Here is a tiny trained network, its code and every weight. The questions are about switching its units off for an input and a class, where a switched-off unit gives its printed mean instead of its output.

import numpy as np


def w(rows, s, z=0):
    codes = np.array(rows[::2]) - 128.0
    scale = np.full(codes.shape[1], s)
    scale[-1] = z or s
    return codes * scale


def f(y):
    return y / 2 * (1 + np.tanh(0.7978845608 * (y + 0.044715 * y**3)))


def log_softmax(a):
    a = a - a.max(-1, keepdims=True)
    return a - np.log(np.exp(a).sum(-1, keepdims=True))


def net(x, mask):
    res = np.array(x, float).reshape(1, 4) / 4 @ E
    y = f(res @ A[0][:, :-1].T + A[0][:, -1])
    res = res + np.where(mask, y, B[0][:, -1]) @ B[0][:, :-1]
    return log_softmax(res[-1] @ U[:, :-1].T + U[:, -1])


A, B = {}, {}
E = w([
[147,162,62,37,90,163,77,160],'x0',
[47,163,60,150,220,111,159,183],'x1',
[108,153,69,185,48,83,216,165],'x2',
[162,149,148,40,125,70,246,112],'x3',
],0.013)
A[0] = w([
[109,74,123,168,110,115,103,131,69],'N0',
[107,156,4,113,143,156,105,174,117],'N1',
[69,153,90,167,141,149,105,172,226],'N2',
[114,156,74,164,76,153,163,177,115],'N3',
[108,137,130,105,126,126,168,121,1],'N4',
[124,104,170,138,94,190,38,104,119],'N5',
[118,98,161,131,177,108,215,60,171],'N6',
[147,142,95,82,81,99,194,146,97],'N7',
[118,150,135,138,113,125,124,149,50],'N8',
[82,108,183,159,176,119,89,146,80],'N9',
[180,113,146,130,91,146,65,125,128],'N10',
[142,101,137,204,59,83,195,114,116],'N11',
[162,175,105,78,67,95,191,150,121],'N12',
[164,149,119,72,68,216,51,120,126],'N13',
],0.016,0.0074)
B[0] = w([
[131,96,110,141,107,148,45,130,162],'N0',
[29,140,106,139,192,153,161,133,225],'N1',
[63,119,101,155,155,131,123,103,225],'N2',
[78,146,166,179,125,93,128,119,206],'N3',
[147,126,139,107,97,137,122,132,144],'N4',
[220,133,126,116,90,136,87,115,234],'N5',
[147,148,165,76,94,105,183,154,229],'N6',
[61,117,125,76,85,120,104,185,214],'N7',
[118,153,140,129,129,133,140,120,128],'N8',
[135,103,81,41,179,142,148,141,188],'N9',
[152,128,92,131,149,119,86,92,208],'N10',
[113,43,191,198,76,208,123,125,227],'N11',
[48,63,125,71,124,105,103,154,232],'N12',
[140,4,94,53,157,178,134,116,250],'N13',
],0.014,0.02)
U = w([
[239,76,117,115,119,159,77,72,202],'0',
[90,89,83,76,165,128,112,129,178],'1',
[145,115,176,118,149,125,212,127,104],'2',
[77,128,111,249,128,114,101,120,49],'3',
[132,174,110,124,82,170,142,91,54],'4',
[104,82,169,103,64,110,135,157,239],'5',
[132,156,149,127,111,121,99,113,61],'6',
[212,220,159,73,115,33,164,129,3],'7',
],0.014,0.0072)

Each question gives the input, the list of numbers given to net, and the class t.
The units are the neurons (one row each of A and B). Each row of codes is followed by its name. A weight is (code - 128) times the scale printed after its matrix; where a second scale follows, it is the last column's (A, B and U).
mask holds one flag per neuron, in row order. A switched-off neuron (its flag False) gives its mean, the last column of its row in B, instead of its output. The means were averaged over made-up inputs and are rounded, as every weight is.
A unit's drop is (log p(t) with every unit on - log p(t) with that unit switched off) / (log p(t) with every unit on - log p(t) with every unit switched off).
The circuit of an input: a set's keep is (log p(t) with only the set's units on - log p(t) with every unit switched off) / (log p(t) with every unit on - log p(t) with every unit switched off). Starting from the 12 units with the biggest drops (on a tie, the unit counted first), units are removed one at a time, each time the one whose removal leaves the highest keep (on an exact tie, the one counted first), for as long as the keep stays at least 0.8.
circuit, biggest first: the units of the circuit, biggest drop first
most important unit: the unit with the biggest drop
top k neurons: the k neurons with the biggest drops, biggest first
drop when u is switched off: that unit's drop, to one decimal
input [-8,3,3,2], class 5: most important unit	N11
input [8,4,4,-6], class 3: circuit, biggest first	(N3, N9)
input [3,-2,5,-3], class 3: circuit, biggest first	(N3, N9, N6)
input [8,-7,-5,6], class 0: top 2 neurons	(N1, N5)
input [-1,4,1,-5], class 3: top 2 neurons	(N13, N12)
input [7,-5,-1,2], class 0: top 2 neurons	(N1, N2)
input [3,-2,6,-3], class 3: top 2 neurons	(N3, N6)
input [-1,2,-4,-5], class 0: top 4 neurons	(N5, N12, N7, N1)
input [0,-2,-1,6], class 5: drop when N2 is switched off	0.0
input [-5,2,-3,2], class 7: drop when N13 is switched off	0.2
input [1,6,1,-7], class 3: drop when N13 is switched off	0.4
